Below are the code and all the weights of a small trained network. Each question names an input and a target symbol and asks about switching units off, where a switched-off unit gives its printed mean instead of its output.

import numpy as np


def w(rows, s, z=0):
    codes = np.array(rows[::2]) - 128.0
    scale = np.full(codes.shape[1], s)
    scale[-1] = z or s
    return codes * scale


def softmax(a):
    e = np.exp(a - a.max(-1, keepdims=True))
    return e / e.sum(-1, keepdims=True)


def log_softmax(a):
    a = a - a.max(-1, keepdims=True)
    return a - np.log(np.exp(a).sum(-1, keepdims=True))


def net(x, mask):
    ids = ['αβγεζηθλξπσφψ'.index(c) for c in x.split()]
    T = len(ids)
    res = E[ids] + P[:T]
    u = 0
    for l in range(2):
        r = res
        for j in range(3):
            rows = slice(3 * j, 3 * j + 3)
            q, k, v = (r @ M[l][rows].T for M in (Q, K, V))
            z = softmax(np.where(np.tri(T) > 0, q @ k.T / 3**0.5, -1e9)) @ v
            o = O[l][rows]
            res = res + np.where(mask[u + j], z, o[:, -1]) @ o[:, :-1]
        u += 3
    return log_softmax(res[-1] @ U[:, :-1].T + U[:, -1])


Q, K, V, O = {}, {}, {}, {}
E = w([
[87,86,141,103,89,202,159,41,89,125,165,103],'α',
[95,149,102,37,122,231,139,116,154,135,39,158],'β',
[15,113,135,186,149,120,183,145,105,197,122,27],'γ',
[91,178,106,70,124,198,160,152,139,39,129,150],'ε',
[76,129,183,148,118,125,127,105,59,102,86,174],'ζ',
[169,244,76,141,92,130,83,87,178,145,150,57],'η',
[211,147,100,143,216,192,52,189,142,174,176,77],'θ',
[85,147,156,128,29,201,129,168,216,101,77,165],'λ',
[139,122,136,144,163,100,213,89,162,142,159,201],'ξ',
[226,175,150,113,128,159,31,99,157,182,164,61],'π',
[196,159,187,115,63,152,166,248,128,100,84,149],'σ',
[58,74,182,68,151,48,110,152,139,127,186,72],'φ',
[180,78,69,122,132,81,84,151,133,88,57,36],'ψ',
],0.015)
P = w([
[128,145,1,129,101,128,63,170,89,207,174,183],'0',
[116,177,87,104,134,155,144,142,115,136,99,113],'1',
[125,161,124,116,141,148,149,130,120,120,96,106],'2',
[131,128,148,129,140,141,170,121,133,79,97,101],'3',
[133,111,179,133,151,134,166,99,154,63,89,88],'4',
[138,103,204,141,164,140,176,82,159,51,103,84],'5',
[147,86,225,147,153,119,176,77,172,37,98,77],'6',
],0.0082)
Q[0] = w([
[91,27,147,118,82,75,164,116,82,54,113,138],'0.h0',
[186,149,95,92,123,142,33,74,102,109,164,204],'0.h0',
[134,123,111,125,122,61,74,167,109,166,167,78],'0.h0',
[62,81,114,129,111,90,111,196,78,119,84,159],'0.h1',
[210,118,52,161,104,66,11,78,64,174,192,185],'0.h1',
[148,106,77,163,120,62,86,123,115,192,161,62],'0.h1',
[117,70,97,147,94,81,74,108,41,124,149,164],'0.h2',
[50,67,147,122,144,98,237,140,102,101,57,100],'0.h2',
[144,116,69,194,159,49,126,102,113,215,209,76],'0.h2',
],0.012)
K[0] = w([
[142,100,203,150,189,136,130,75,154,54,81,36],'0.h0',
[57,169,18,99,151,198,138,134,37,150,141,130],'0.h0',
[160,64,47,122,97,76,74,207,125,165,112,69],'0.h0',
[70,79,139,77,100,106,140,205,109,68,82,152],'0.h1',
[178,252,5,108,85,215,75,221,146,139,99,131],'0.h1',
[181,149,50,75,99,120,65,197,188,105,135,84],'0.h1',
[138,152,79,66,84,166,76,123,144,123,5,90],'0.h2',
[180,84,145,191,199,111,182,109,134,15,118,74],'0.h2',
[189,206,2,106,113,136,113,228,162,103,150,123],'0.h2',
],0.0099)
V[0] = w([
[69,84,146,236,152,199,127,211,115,168,136,70],'0.h0',
[25,141,117,124,107,130,174,82,170,107,214,131],'0.h0',
[114,167,71,159,124,109,133,37,119,167,119,31],'0.h0',
[124,178,175,254,128,52,108,213,41,125,118,128],'0.h1',
[133,113,66,90,64,115,116,140,128,84,201,106],'0.h1',
[165,94,106,206,72,145,162,110,157,215,102,113],'0.h1',
[166,41,97,35,123,132,63,77,33,113,116,143],'0.h2',
[31,96,71,135,168,64,134,163,190,121,59,93],'0.h2',
[153,163,128,202,103,129,130,102,129,73,60,192],'0.h2',
],0.008)
O[0] = w([
[113,179,143,102,164,155,41,32,104,102,154,174,65],'0.h0',
[168,183,219,164,95,118,117,166,60,116,100,101,222],'0.h0',
[135,225,169,139,89,44,146,119,205,74,202,129,46],'0.h0',
[254,136,196,124,80,53,110,112,94,88,75,175,120],'0.h1',
[128,164,78,190,120,141,112,185,97,101,170,98,5],'0.h1',
[179,92,93,198,124,200,168,105,199,159,91,133,130],'0.h1',
[176,121,58,105,86,90,146,58,48,110,94,116,47],'0.h2',
[117,155,98,218,208,87,74,123,180,73,90,161,148],'0.h2',
[114,178,143,36,94,47,90,137,201,175,130,122,223],'0.h2',
],0.0076,0.0034)
Q[1] = w([
[200,155,91,120,122,105,46,76,167,146,174,167],'1.h0',
[145,114,99,194,178,147,82,72,87,129,147,16],'1.h0',
[106,147,157,101,49,179,142,136,39,162,164,82],'1.h0',
[39,114,175,84,108,145,165,132,88,123,10,113],'1.h1',
[99,168,117,151,153,124,71,80,22,119,163,117],'1.h1',
[219,143,96,129,123,219,127,143,167,190,164,43],'1.h1',
[254,171,107,116,105,149,80,158,165,205,193,113],'1.h2',
[124,151,177,75,96,193,123,87,89,125,100,157],'1.h2',
[93,134,175,103,159,113,168,140,212,101,104,200],'1.h2',
],0.0098)
K[1] = w([
[169,179,68,116,91,172,76,132,140,110,92,138],'1.h0',
[156,118,98,171,152,150,65,141,100,138,140,7],'1.h0',
[102,138,117,130,90,136,164,106,57,189,151,117],'1.h0',
[72,91,218,125,145,104,148,96,79,134,116,105],'1.h1',
[127,171,113,91,99,187,71,140,88,82,122,90],'1.h1',
[150,89,92,179,112,179,99,111,149,190,152,142],'1.h1',
[124,182,80,138,108,134,125,167,101,198,135,219],'1.h2',
[92,142,177,87,102,160,139,78,94,135,118,133],'1.h2',
[132,129,166,91,159,123,178,126,178,117,114,133],'1.h2',
],0.013)
V[1] = w([
[237,165,150,145,103,158,122,129,139,101,99,76],'1.h0',
[119,126,178,72,115,153,66,204,134,132,136,66],'1.h0',
[100,150,112,138,82,209,150,152,110,87,38,133],'1.h0',
[183,106,148,115,150,166,83,133,139,152,69,38],'1.h1',
[218,123,126,143,141,106,137,187,159,102,129,119],'1.h1',
[113,104,174,103,1,140,78,162,150,106,92,159],'1.h1',
[119,69,143,152,110,81,129,160,87,128,122,246],'1.h2',
[192,60,101,119,223,128,142,189,148,160,184,148],'1.h2',
[162,143,192,147,160,121,112,33,138,152,170,130],'1.h2',
],0.0077)
O[1] = w([
[125,25,112,193,136,84,162,146,122,60,165,115,74],'1.h0',
[89,193,26,182,74,89,103,102,46,108,122,88,96],'1.h0',
[175,84,220,130,171,133,102,96,86,104,105,2,216],'1.h0',
[149,189,89,176,169,133,233,105,116,174,29,131,70],'1.h1',
[93,187,161,129,127,154,181,215,81,148,139,124,38],'1.h1',
[175,112,135,239,88,160,61,113,142,241,142,132,172],'1.h1',
[99,200,127,61,203,166,158,140,148,110,102,49,195],'1.h2',
[41,90,174,117,137,133,65,124,62,110,77,174,2],'1.h2',
[161,134,75,100,94,226,89,119,91,96,166,102,81],'1.h2',
],0.0066,0.0025)
U = w([
[139,131,147,191,112,64,205,163,46,208,72,106,42],'α',
[137,179,117,159,171,165,89,101,160,89,175,162,97],'β',
[72,122,182,75,143,169,199,181,184,165,180,166,254],'γ',
[251,174,181,67,73,65,88,101,122,120,94,132,219],'ε',
[163,99,149,158,197,169,127,113,99,85,84,117,3],'ζ',
[66,92,80,90,177,137,113,61,134,182,76,101,12],'η',
[123,134,121,212,158,151,61,129,173,199,148,121,81],'θ',
[106,152,84,126,97,203,123,79,45,61,66,226,144],'λ',
[153,186,63,95,164,148,158,138,165,141,149,75,8],'ξ',
[52,132,148,111,134,94,55,169,64,103,170,17,169],'π',
[148,138,141,180,88,93,147,183,152,124,184,125,69],'σ',
[121,50,82,146,136,2,129,103,151,97,122,149,147],'φ',
[136,47,73,146,54,205,187,95,96,119,168,120,194],'ψ',
],0.0065,0.004)

Each question gives the input, a string of symbols that net reads in full, and the target symbol t.
The units are the heads (3 rows each of Q, K, V and O). Each row of codes is followed by its name. A weight is (code - 128) times the scale printed after its matrix; where a second scale follows, it is the last column's (O and U).
mask holds one flag per head, layer by layer. A switched-off head (its flag False) gives its mean, the last column of its rows in O, instead of its output. The means were averaged over made-up inputs and are rounded, as every weight is.
A unit's drop is (log p(t) with every unit on - log p(t) with that unit switched off) / (log p(t) with every unit on - log p(t) with every unit switched off).
The circuit of an input: a set's keep is (log p(t) with only the set's units on - log p(t) with every unit switched off) / (log p(t) with every unit on - log p(t) with every unit switched off). Starting from all 6 units, units are removed one at a time, each time the one whose removal leaves the highest keep (on an exact tie, the one counted first), for as long as the keep stays at least 0.8.
circuit, biggest first: the units of the circuit, biggest drop first
most important unit: the unit with the biggest drop
heads that matter: for each layer, one digit per head in row order, 1 if its drop is at least 0.15 and else 0, layers parted by /
input ξ ζ φ ε, target λ: most important unit : 0.h2
input π β γ, target γ: heads that matter : 101 / 110
input ζ ζ γ, target θ: circuit, biggest first : (0.h2; 1.h1; 0.h0)
input ξ ξ λ ψ, target φ: heads that matter : 000 / 001
input ξ ξ ε ξ λ ε σ, target γ: heads that matter : 000 / 000
input ξ ε ε α θ λ β, target ψ: heads that matter : 101 / 001
input θ π λ, target θ: circuit, biggest first : (1.h1; 0.h2)
input ε φ ε, target λ: circuit, biggest first : (1.h0; 0.h2)
input π ξ ζ ζ π, target ψ: heads that matter : 001 / 000
input λ π α β ξ γ π, target θ: circuit, biggest first : (1.h1; 0.h1)
input ζ ε η γ, target σ: circuit, biggest first : (0.h0; 1.h2)
input σ θ η, target η: heads that matter : 100 / 001
input θ σ σ, target α: circuit, biggest first : (1.h1; 1.h0)
input ξ β ζ λ, target ε: circuit, biggest first : (0.h1)
input ε ε ξ γ ε, target ζ: circuit, biggest first : (0.h2; 1.h0; 0.h1)
input γ α σ γ β, target ζ: circuit, biggest first : (0.h2; 1.h0)
input θ λ ε ψ, target φ: circuit, biggest first : (1.h2; 0.h0)
input ζ ε π γ, target γ: circuit, biggest first : (0.h0; 1.h0)
input ζ ε λ φ α ε, target ψ: heads that matter : 101 / 001
input π ζ λ ζ ε γ, target θ: heads that matter : 111 / 010
input η ζ φ γ ξ π, target σ: heads that matter : 100 / 000
input ζ θ γ, target ψ: heads that matter : 111 / 001
input θ β λ ζ ξ β η, target λ: most important unit : 1.h2
